Below are the code and all the weights of a small trained network. Each question names an input and a target symbol and asks about switching units off, where a switched-off unit gives its printed mean instead of its output.

import numpy as np


def w(rows, s, z=0):
    codes = np.array(rows[::2]) - 128.0
    scale = np.full(codes.shape[1], s)
    scale[-1] = z or s
    return codes * scale


def f(y):
    return y / 2 * (1 + np.tanh(0.7978845608 * (y + 0.044715 * y**3)))


def softmax(a):
    e = np.exp(a - a.max(-1, keepdims=True))
    return e / e.sum(-1, keepdims=True)


def log_softmax(a):
    a = a - a.max(-1, keepdims=True)
    return a - np.log(np.exp(a).sum(-1, keepdims=True))


def net(x, mask):
    ids = ['αβγδζξπστφω'.index(c) for c in x.split()]
    T = len(ids)
    res = E[ids] + P[:T]
    u = 0
    for l in range(2):
        r = res
        for j in range(3):
            rows = slice(2 * j, 2 * j + 2)
            q, k, v = (r @ M[l][rows].T for M in (Q, K, V))
            z = softmax(np.where(np.tri(T) > 0, q @ k.T / 2**0.5, -1e9)) @ v
            o = O[l][rows]
            res = res + np.where(mask[u + j], z, o[:, -1]) @ o[:, :-1]
        u += 3
        y = f(res @ A[l][:, :-1].T + A[l][:, -1])
        res = res + np.where(mask[u : u + 4], y, B[l][:, -1]) @ B[l][:, :-1]
        u += 4
    return log_softmax(res[-1] @ U[:, :-1].T + U[:, -1])


Q, K, V, O, A, B = {}, {}, {}, {}, {}, {}
E = w([
[136,205,143,137,177,127,23,43,142,143,71,120],'α',
[168,106,121,97,57,25,166,85,146,116,6,193],'β',
[105,104,152,26,102,185,105,71,215,191,162,52],'γ',
[148,97,214,159,168,145,157,140,34,184,156,111],'δ',
[105,100,163,140,216,57,177,85,133,83,187,199],'ζ',
[112,229,98,142,81,181,182,226,76,193,138,134],'ξ',
[188,195,80,136,139,115,92,74,147,163,174,122],'π',
[146,170,60,168,152,57,111,102,94,140,189,109],'σ',
[139,216,65,149,108,95,111,69,138,126,183,99],'τ',
[206,161,156,38,152,121,169,213,196,62,206,62],'φ',
[103,143,205,153,80,103,113,111,91,49,125,67],'ω',
],0.012)
P = w([
[183,83,83,153,131,254,158,109,197,76,118,104],'0',
[168,118,125,152,116,148,123,124,139,129,153,108],'1',
[170,139,162,132,108,100,120,125,139,156,144,106],'2',
[154,145,171,108,113,81,118,114,112,153,132,121],'3',
[132,154,177,100,115,62,119,116,99,156,116,123],'4',
[108,178,176,93,140,68,126,110,83,136,95,135],'5',
[90,208,163,94,165,69,147,111,71,112,72,132],'6',
],0.0092)
Q[0] = w([
[109,85,57,200,156,254,85,171,151,94,151,139],'0.h1',
[79,35,84,131,151,132,141,150,148,72,105,178],'0.h1',
[105,191,171,115,153,111,60,58,91,173,134,117],'0.h2',
[35,77,117,89,133,178,156,145,154,120,130,108],'0.h2',
[84,55,90,165,175,124,89,114,170,74,141,138],'0.h3',
[146,221,104,58,89,111,106,73,172,163,128,108],'0.h3',
],0.007)
K[0] = w([
[220,64,65,190,108,202,122,129,185,108,112,119],'0.h1',
[137,126,113,176,198,184,138,134,169,116,175,95],'0.h1',
[124,142,116,135,116,110,23,17,147,167,98,138],'0.h2',
[96,2,131,90,93,164,157,124,151,152,182,93],'0.h2',
[201,45,147,167,191,113,114,117,118,131,147,120],'0.h3',
[84,174,176,27,98,70,114,127,112,192,148,120],'0.h3',
],0.007)
V[0] = w([
[109,101,114,214,255,155,167,145,117,160,185,178],'0.h1',
[190,97,127,91,110,17,206,96,150,118,57,242],'0.h1',
[155,179,140,152,165,92,85,58,59,105,52,165],'0.h2',
[65,158,126,141,183,192,96,130,126,160,194,96],'0.h2',
[139,71,114,121,161,189,137,107,194,89,98,101],'0.h3',
[170,157,178,133,147,48,101,111,99,151,108,138],'0.h3',
],0.0058)
O[0] = w([
[152,48,123,136,122,154,129,91,106,106,159,218,40],'0.h1',
[2,79,92,90,188,149,101,164,150,132,134,93,255],'0.h1',
[82,65,100,191,108,135,135,59,156,164,166,92,172],'0.h2',
[178,155,133,117,126,148,81,139,152,151,123,164,63],'0.h2',
[200,30,186,126,116,99,126,115,139,132,144,111,143],'0.h3',
[14,177,122,59,133,110,153,147,112,83,90,140,156],'0.h3',
],0.0068,0.0088)
A[0] = w([
[113,101,62,105,72,224,93,23,211,182,208,70,188],'0.n1',
[65,136,157,182,151,44,103,134,52,10,180,61,240],'0.n2',
[180,73,192,104,43,76,127,53,165,83,65,168,153],'0.n3',
[117,74,193,123,217,237,94,184,147,216,254,17,248],'0.n4',
],0.0046,0.0016)
B[0] = w([
[158,98,81,135,134,130,2,39,166,191,142,77,209],'0.n1',
[66,179,138,167,164,40,168,97,86,57,218,61,253],'0.n2',
[124,88,73,186,94,78,126,108,162,181,90,107,187],'0.n3',
[179,98,65,100,208,175,158,106,125,152,110,35,250],'0.n4',
],0.0072,0.0045)
Q[1] = w([
[158,78,136,182,184,200,102,91,62,131,242,114],'1.h1',
[152,198,142,98,126,152,96,172,183,134,149,132],'1.h1',
[125,166,91,159,123,102,133,108,86,130,193,109],'1.h2',
[109,78,98,118,76,11,173,102,150,125,2,106],'1.h2',
[154,156,179,110,165,203,129,140,51,112,204,107],'1.h3',
[173,168,98,170,99,152,64,131,133,154,147,150],'1.h3',
],0.0057)
K[1] = w([
[154,27,254,207,97,144,124,132,97,132,137,160],'1.h1',
[150,178,144,129,105,170,75,112,146,158,179,105],'1.h1',
[86,195,119,194,100,88,133,85,76,121,119,176],'1.h2',
[59,138,93,135,210,129,119,149,132,123,121,57],'1.h2',
[176,107,167,152,55,90,103,146,153,144,101,202],'1.h3',
[189,114,148,159,97,137,85,134,133,156,149,94],'1.h3',
],0.0068)
V[1] = w([
[133,93,170,157,73,110,220,165,70,52,104,183],'1.h1',
[166,136,74,139,170,254,114,203,122,116,178,87],'1.h1',
[80,195,61,234,157,90,100,135,110,143,127,111],'1.h2',
[74,114,149,74,157,218,41,103,195,215,29,118],'1.h2',
[136,105,60,146,40,151,192,185,107,215,7,153],'1.h3',
[123,127,142,174,27,101,141,78,170,52,94,180],'1.h3',
],0.0053)
O[1] = w([
[161,51,78,197,111,77,130,136,130,119,98,136,1],'1.h1',
[109,221,89,64,85,96,26,123,135,95,87,149,68],'1.h1',
[173,137,45,162,32,186,45,122,155,200,179,66,180],'1.h2',
[82,176,135,73,70,137,150,114,13,112,210,172,223],'1.h2',
[86,156,55,145,119,68,169,115,91,197,5,134,111],'1.h3',
[2,113,168,108,23,26,189,129,224,110,114,184,86],'1.h3',
],0.0062,0.0078)
A[1] = w([
[169,91,62,139,139,152,120,81,103,187,97,78,110],'1.n1',
[151,110,82,130,146,137,71,77,207,152,154,82,119],'1.n2',
[32,102,110,156,118,87,154,139,130,133,94,144,99],'1.n3',
[52,210,255,111,130,108,193,184,37,67,123,148,6],'1.n4',
],0.0071,0.0023)
B[1] = w([
[180,145,78,199,144,114,142,140,132,216,127,135,231],'1.n1',
[171,143,150,142,148,86,81,99,218,155,157,202,255],'1.n2',
[72,138,94,72,122,80,152,129,186,141,72,197,246],'1.n3',
[255,42,69,150,102,41,92,122,112,95,89,153,223],'1.n4',
],0.0083,0.008)
U = w([
[115,97,114,135,11,147,162,108,65,131,220,120,125],'α',
[100,110,91,93,131,82,181,135,165,141,95,173,103],'β',
[177,81,116,153,118,88,98,95,74,101,130,155,4],'γ',
[185,70,143,206,175,165,210,138,59,166,91,71,172],'δ',
[130,38,187,124,183,133,149,144,145,82,204,212,240],'ζ',
[141,202,39,156,83,163,113,224,89,145,75,135,183],'ξ',
[125,104,135,90,94,141,87,119,101,99,111,122,94],'π',
[171,138,96,158,144,114,87,106,180,170,155,177,47],'σ',
[44,215,254,73,133,186,140,112,125,137,154,131,196],'τ',
[161,142,154,52,180,137,119,155,140,27,110,74,161],'φ',
[162,110,226,201,58,100,128,131,194,98,84,41,110],'ω',
],0.0063,0.0034)

Each question gives the input, a string of symbols that net reads in full, and the target symbol t.
The units are the heads (2 rows each of Q, K, V and O) and the neurons (one row each of A and B). Each row of codes is followed by its name. A weight is (code - 128) times the scale printed after its matrix; where a second scale follows, it is the last column's (O, A, B and U).
mask holds one flag per unit, layer by layer, with each layer's heads first. A switched-off unit (its flag False) gives its mean, the last column of its rows in O or B, instead of its output. The means were averaged over made-up inputs and are rounded, as every weight is.
A unit's drop is (log p(t) with every unit on - log p(t) with that unit switched off) / (log p(t) with every unit on - log p(t) with every unit switched off).
The circuit of an input: a set's keep is (log p(t) with only the set's units on - log p(t) with every unit switched off) / (log p(t) with every unit on - log p(t) with every unit switched off). Starting from the 12 units with the biggest drops (on a tie, the unit counted first), units are removed one at a time, each time the one whose removal leaves the highest keep (on an exact tie, the one counted first), for as long as the keep stays at least 0.8.
circuit, biggest first: the units of the circuit, biggest drop first
most important unit: the unit with the biggest drop
top k neurons in layer l: the k neurons of layer l with the biggest drops, biggest first
heads that matter: for each layer, one digit per head in row order, 1 if its drop is at least 0.15 and else 0, layers parted by /
input β γ β α τ, target σ: heads that matter => 010 / 010
input φ β π β γ δ π, target τ: most important unit => 1.n4
input γ ζ γ, target τ: heads that matter => 110 / 110
input ξ τ β β δ β σ, target σ: circuit, biggest first => [1.h2 0.n2 1.n2]
input β α φ ω δ γ β, target α: heads that matter => 110 / 011
input γ β β ζ β, target ζ: circuit, biggest first => [1.h3 0.n2 0.h1 1.h1]
input γ δ β ω, target ω: circuit, biggest first => [1.h2 0.n2 0.h1]
input γ α α, target τ: heads that matter => 000 / 110
input γ τ φ, target φ: heads that matter => 010 / 100
input γ β β α ξ β, target α: heads that matter => 110 / 010
input τ δ β β α ζ α, target τ: circuit, biggest first => [0.h3 0.h2 1.n4 1.h2]
input δ ξ ξ β φ β, target φ: heads that matter => 100 / 001
input β β β, target β: top 2 neurons in layer 0 => [0.n4 0.n1]
input δ π γ β δ β, target δ: heads that matter => 100 / 101
input β β γ β β ξ β, target ξ: top 2 neurons in layer 0 => [0.n4 0.n1]
input β β γ, target σ: heads that matter => 000 / 000
input β δ γ β β ξ ζ, target ζ: circuit, biggest first => [1.h3 0.n2 1.h1 0.n4]
input β β β δ ω, target ω: circuit, biggest first => [1.h2 0.n2 0.h2]
input β β β σ γ β, target σ: circuit, biggest first => [1.h2 0.n2 0.h2 1.n2]
input ζ β α β σ δ β, target σ: circuit, biggest first => [1.h2 0.n2 0.h1 1.n2]
input β β β β β γ, target σ: heads that matter => 100 / 000
input β α β β β γ β, target γ: circuit, biggest first => [1.n4 0.n4 1.h2 0.n1]
input β δ α β ζ β, target ζ: heads that matter => 101 / 101
input β β δ β γ α, target σ: circuit, biggest first => [0.h2 1.n2 0.n1]
input φ δ β γ β δ, target β: top neuron in layer 0 => [0.n1]
